-0.2,-0.1,-0.5,-0.6,-0.2,-0.5,-0.3,-0.5,-0.4,-0.7,-0.5,-0.3,-0.7,-0.5,-0.4
2.3,1.7,0.2,-0.3,-0.4,-1.2,0.3,1.0,-1.6,0.7,-1.0,-2.2,-1.0,1.8,-0.3
-0.6,-0.2,-0.5,-0.8,0.0,-0.4,-0.6,-0.9,-0.2,-1.1,-0.5,0.2,-0.8,-1.1,-0.6
-0.7,-1.1,-0.5,-0.2,-0.8,-0.5,-0.5,-0.4,-0.6,-0.2,-0.5,-0.6,-0.2,-0.4,-0.5
Report the 1st entry in reading order.
-0.2
The 3rd entry on the diagonal from the top-right corner -> -0.8
The second entry on the main diagonal: 1.7
The entry in the top-right corner is -0.4
Report the bottom-left entry.
-0.7
Report the last entry in the row that holds the smallest entry.
-0.3
Report the bottom-right entry.
-0.5
Report the second smallest entry.
-1.6
The smallest entry in the last column is -0.6
The bottom entry of the column that holds the smallest entry -> -0.6
Report the entry directly below the smallest entry.
0.2
Report the 4th entry in reading order.
-0.6
The entry directly below 0.0: -0.8
Report the top entry of the column that holds the smallest entry.
-0.3
The second entry, reading row by row -> -0.1
Report the first entry of the smallest entry's row.
2.3
The third entry from the end, reading row by row is -0.2
Report the 5th-last entry, reading row by row.
-0.5
The entry directly below 1.7 -> -0.2
Report the entry directly below 1.0.
-0.9
Report the 3rd entry on the main diagonal.
-0.5
Report the 2nd entry on the diagonal from the top-right corner.
1.8
The entry directly below -0.9 is -0.4
The entry just left of -1.6 is 1.0
The entry just left of the smallest entry: -1.0

x =
[[ 11.42  -2.90   7.61  -4.31  20.89]
 [  0.45 -12.32  -1.62  13.03  -5.81]
 [ 15.42  -2.34   8.76   0.12  13.58]
 [ 11.03 -16.04  -8.25   9.89  -5.72]
 [  6.98  -1.82 -11.38 -12.09   1.10]]
The last entry, reading row by row -> 1.10
The entry just left of 7.61 -> -2.90
The smallest entry in the first column is 0.45
Report the entry in the top-left corner.
Answer: 11.42
Report the third entry on the main diagonal.
Answer: 8.76
Report the smallest entry in the last row.
Answer: -12.09
Report the smallest entry in the last column.
Answer: -5.81
The entry directly below 13.03 -> 0.12
Report the entry just left of -5.72.
Answer: 9.89
The smallest entry is -16.04
The top entry of the column that holds the largest entry -> 20.89
The second entry on the diagonal from the top-right corner -> 13.03
The 4th-last entry, reading row by row: -1.82
The smallest entry in the first row is -4.31
The entry directly above -2.34 -> -12.32
The entry just right of the smallest entry -> -8.25
The third largest entry -> 13.58
The last entry in the row that holds the smallest entry is -5.72
The third entry from the end, reading row by row is -11.38
The entry directly above the centre entry: -1.62

[ 10.8  60.6  12.3 -46.0 -22.9  34.8  53.3 -12.4  10.3  -3.2 -65.7 -54.7]
The entry just right of -65.7 is -54.7
The entry just right of the largest entry is 12.3
Find the entry just right of -3.2.
A: -65.7
Find the entry just left of 34.8.
A: -22.9
